Each row has a name. Each piece below is followed by the name of the row it came from, unless a question asks for something else. Each question is about the rows just above it. Places in a row count from 1.

Columns, left to right: tif Vib renik Folan Dob Povaz neto zudi vovib
R: [12,-45,-56,8,-1,10,8,4,15]
M: [-15,16,30,-14,-10,-11,-6,-19,-8]
D: [16,-24,-24,10,5,10,6,11,8]
V: [10,8,-9,3,34,-5,-7,47,-3]
H: [21,-10,-17,4,46,9,-1,65,2]
P: [-10,80,90,-5,0,-2,-15,2,-13]
Changed R: [12,-45,-56,7,-1,10,8,4,15]. Place and old value: => 4, [8]
Which column holds this, read top down? [-6,6,-7,-1,-15] => neto
Changed P: [-11,80,90,-5,0,-2,-15,2,-13]. Place and old value: => 1, [-10]

Columns, left to right: K Q S T E C
zadi: [54,9,20,-3,30,-3]
Tomuk: [11,-4,26,3,-19,17]
kotil: [-35,0,-6,-9,-69,-8]
kuz: [-31,5,28,12,-2,12]
Divur: [15,15,19,-13,7,20]
lufan: [54,9,20,23,-39,20]
tagor: [31,3,15,2,27,29]
notuf: [31,3,15,2,27,12]
reb: [54,9,20,23,-39,-20]
Shuffled kotil with one entry gone: [-35,-6,-69,0,-9], missing => [-8]
Shuffled Tomuk with one entry gone: [26,3,-19,17,11], missing => [-4]
Which column holds this, read top down? [54,11,-35,-31,15] => K
[54,11,-35,-31,15,54] is in which column, read top down? => K

Columns, left to right: rog Kipa Vitom diz Mene Mut berud
bolar: [-28,-1,-48,15,-33,-36,-29]
vati: [-29,5,-45,15,-45,-39,-35]
fevup: [4,-4,-46,11,18,-13,-31]
dibe: [-23,-13,-45,10,8,-27,-26]
Fiman: [-89,2,-37,28,-77,-45,-33]
[-48,15,-33,-36] with +1 step of 1 on every entry: => [-47,16,-32,-35]
Put [-45,-27,-26,-23,-13,8,10] back in order: which row is it? => dibe
dibe without one entry, shuffled: [-26,8,-27,-45,-23,10]. Gone: => [-13]
Which row holds these entries in another order? [-45,8,-13,-27,-23,-26,10] => dibe
Which column holds [-35,-31,-26] top down? => berud

Columns, left to right: Sobi bazip mez Vodos Dumak mapeg kuni fom gaki Piz
sedu: [27,3,-33,10,19,-7,11,-17,1,-25]
Mip: [11,-25,2,1,10,19,-33,-7,27,-17]
Gorut: [-27,-11,36,-8,-28,24,-23,-10,-35,27]
kupat: [23,5,-29,9,18,-7,10,-12,1,-21]
buzib: [42,21,-55,10,47,-46,41,29,72,-42]
Guzaz: [-26,-17,34,-4,-35,42,-35,-40,-76,28]
Rupu: [36,19,-47,8,41,-42,37,30,69,-37]
fisi: [22,19,-28,0,35,-49,38,56,94,-25]
Put [-25,1,-17,11,-7,19,10,-33,3,27] back in order: which row is it? => sedu
[19,24,-7,-46,42] is in which column, read top down? => mapeg
[30,69] with +1 step of 1 on every entry: => [31,70]
[-7] with -1 step of 1 on every entry: => [-8]
Where does [27,3,-33,9,19,-7,11,-17,1,-25] differ from sedu, and what was there? => 4, [10]

Columns, left to right: Rof negit Rifo bev tes bupe neke nupa
Gom: [34,56,36,36,52,52,55,50]
mis: [0,-2,0,0,-2,-2,-1,-2]
sapup: [44,-84,43,34,64,67,58,47]
vol: [-1,-49,-5,32,26,74,58,46]
dapo: [16,-53,11,27,38,33,29,34]
dadek: [0,1,0,0,-1,-1,-1,-1]
Zes: [-1,-49,-5,32,26,18,23,32]
vutob: [-10,-59,-14,34,6,-5,20,19]
zut: [-4,-7,2,-4,-12,-11,-2,2]
lotov: [28,-84,28,36,52,51,50,52]
bur: [17,-94,25,34,26,25,48,43]
One entry of vutob was changed: [-10,-59,-14,34,5,-5,20,19]. Where, and from what? => 5, [6]
Where does [-1,-49,-5,32,26,18,22,32] differ from Zes, and what was there? => 7, [23]
Shuffled Gom with one entry gone: [56,36,52,34,52,36,50], missing => [55]
Move every entry of [-2,0,0,-2] by +1 step of 1. => [-1,1,1,-1]
Move every entry of [26,25] by -1 step of 1. => [25,24]
dapo without one entry, shuffled: [11,29,27,16,33,34,38]. Gone: => [-53]
[0,43,-5,11,0,-5] is in which column, read top down? => Rifo

Columns, left to right: Savi Dagiv sater Debef ver kebe Fidep befa
bofas: [38,-27,11,35,-32,37,45,73]
mivek: [-42,67,-67,-11,14,2,3,11]
talo: [12,32,-14,-32,58,6,-13,14]
togif: [15,35,-5,-25,63,-6,-21,7]
talo without one entry, shuffled: [14,-32,12,32,58,-14,6]. Gone: => [-13]
Which column holds this, read top down? [-11,-32] => Debef
Where does [11,32,-14,-32,58,6,-13,14] differ from talo, and what was there? => 1, [12]

Columns, left to right: kis gez Mupa bos Romet lipuz Pim
radez: [19,-1,5,9,8,-6,7]
supuz: [35,-4,17,11,21,-16,17]
Rema: [-30,2,-16,-9,-18,17,3]
bepi: [35,-4,17,11,17,-16,17]
sigub: [19,-1,5,9,8,-6,10]
Changed bepi: [35,-5,17,11,17,-16,17]. Place and old value: => 2, [-4]
Move every entry of [5,9,8,-6] by +1 step of 1. => [6,10,9,-5]
Which entry of Rema is missing from [-9,-18,-16,3,-30,17]? => [2]
Put [-30,-18,-16,-9,2,3,17] back in order: which row is it? => Rema
Shift each entry of [17,11,17,-16] by -1 times 1: => [16,10,16,-17]
Changed supuz: [35,-4,18,11,21,-16,17]. Place and old value: => 3, [17]

Columns, left to right: muk zuf nevor tem Molud Fovev sal
tada: [-8,22,-75,-14,-31,-1,-39]
vazep: [-73,17,-75,-3,21,-34,-44]
mes: [93,19,-75,-12,-5,-28,64]
Nasid: [18,-13,-75,-7,-61,23,5]
Sug: [17,23,-75,9,32,12,-24]
kud: [-75,16,-75,-23,-41,-27,-55]
Move every entry of [-75,-3,21] by -1 step of 1. => [-76,-4,20]
[-13] with -1 step of 1 on every entry: => [-14]

Columns, left to right: malem geni rol Tude kib
zab: [-28,17,-6,34,17]
guf: [-12,22,-6,-8,17]
tedu: [-28,17,-6,34,38]
godon: [-28,33,17,17,-6]
pafol: [-28,37,-27,2,8]
Tane: [-22,12,18,32,28]
fik: [-28,37,-27,-3,8]
ditol: [-6,35,-48,-46,-1]
fero: [-17,30,-9,-10,16]
Which column holds this, read top down? [8,28,8,-1,16] => kib
[-12,22,-6,-8] with -1 step of 1 on every entry: => [-13,21,-7,-9]
Put [-28,34,-6,17,17] back in order: which row is it? => zab
[8,2,-28,37,-27] is which row reordered? => pafol

Columns, left to right: laf Vuz tudi Berib paze Tirev nege zivak danod
Leded: [-4,13,8,2,-5,4,1,1,-5]
dizil: [14,-14,-31,-5,18,-15,-5,-1,17]
sepi: [2,-6,-4,-1,2,-2,-1,-1,3]
nuno: [17,-67,-37,-6,22,-19,-6,-1,21]
Dugol: [-19,21,17,-67,-6,-2,22,-6,-37]
Mesam: [-12,48,27,5,-16,14,4,1,-15]
mol: [6,-24,-13,-2,8,-6,-2,0,7]
Where does [-4,13,8,2,-4,4,1,1,-5] differ from Leded, and what was there? => 5, [-5]
Which entry of dizil is missing from [17,-31,14,18,-5,-5,-14,-1]? => [-15]
Which entry of Dugol is missing from [-19,22,-2,-37,-6,-67,-6,17]? => [21]
Which row holds these entries in another order? [-1,21,17,-67,-37,-6,22,-19,-6] => nuno
Which column holds [-14,-6,-67,21,48,-24] top down? => Vuz

Columns, left to right: Nur gir masez gesog ruz Voli Ral tezi zerat
Debe: [-1,-10,-2,4,0,5,-1,-2,-1]
gever: [-13,8,-3,-77,61,-37,-30,-33,9]
Nuva: [-3,-1,-6,-24,17,-15,-9,-4,8]
mir: [-1,5,4,-10,9,0,-1,-1,-1]
Which row holds these entries in another order? [-10,-1,-1,-1,-1,0,4,5,9] => mir
Which entry of gever is missing from [-30,61,-37,9,8,-33,-3,-13]? => [-77]
Changed mir: [-1,5,4,-10,9,0,-1,-2,-1]. Place and old value: => 8, [-1]
Debe without one entry, shuffled: [-2,-2,4,-1,-10,-1,5,-1]. Gone: => [0]

Columns, left to right: bagu refe gurat romi vufe zam sar Buto gef
Peka: [-1,-1,-54,9,14,34,8,-6,-2]
sese: [-31,-6,-23,17,-24,8,28,52,45]
lano: [-7,-14,8,44,20,-21,-5,36,-26]
bak: [30,-4,-15,36,-4,-26,50,5,-16]
vola: [-80,-19,35,17,20,23,47,-21,28]
vetu: [-80,-58,24,23,7,-5,53,-32,42]
dore: [-87,-35,39,4,27,13,28,-63,45]
Kava: [6,-4,28,17,7,-5,20,67,35]
Livag: [-80,-22,35,1,31,31,42,-37,35]
rifa: [30,14,8,-34,-6,10,-5,-11,14]
Which column holds this, read top down? [42,-5] => sar
[36,5,-21,-32,-63,67,-37] is in which column, read top down? => Buto

Columns, left to right: nibop sisu bitod zotik
zis: [17,9,-5,-30]
fal: [-5,-16,17,-30]
fev: [45,-32,18,9]
tuzo: [-19,19,-2,-48]
Diti: [-28,31,-43,32]
zer: [-5,8,17,-30]
vutin: [-46,58,10,-2]
[17] with -1 step of 1 on every entry: => [16]
[17,18,-2,-43,17,10] is in which column, read top down? => bitod
Which column holds this, read top down? [-5,17,18] => bitod
Changed fev: [45,-32,17,9]. Place and old value: => 3, [18]
Which row holds these entries in another order? [-30,-5,8,17] => zer
[-48,-19,19,-2] is which row reordered? => tuzo
Shuffled Diti with one entry gone: [-28,32,-43], missing => [31]

Columns, left to right: zaz rigum Tasu vozi
tutum: [81,-35,-35,80]
belav: [20,40,-13,6]
Zafal: [20,36,-12,1]
Tive: [89,-36,-39,-29]
zezaf: [87,-29,-38,-24]
Kubu: [53,-66,7,3]
Changed zezaf: [88,-29,-38,-24]. Place and old value: => 1, [87]
Which column holds [81,20,20,89,87] top down? => zaz
Which column holds [-36,-29] top down? => rigum
Shuffled belav with one entry gone: [6,20,40], missing => [-13]
One entry of Tive was changed: [89,-35,-39,-29]. Where, and from what? => 2, [-36]

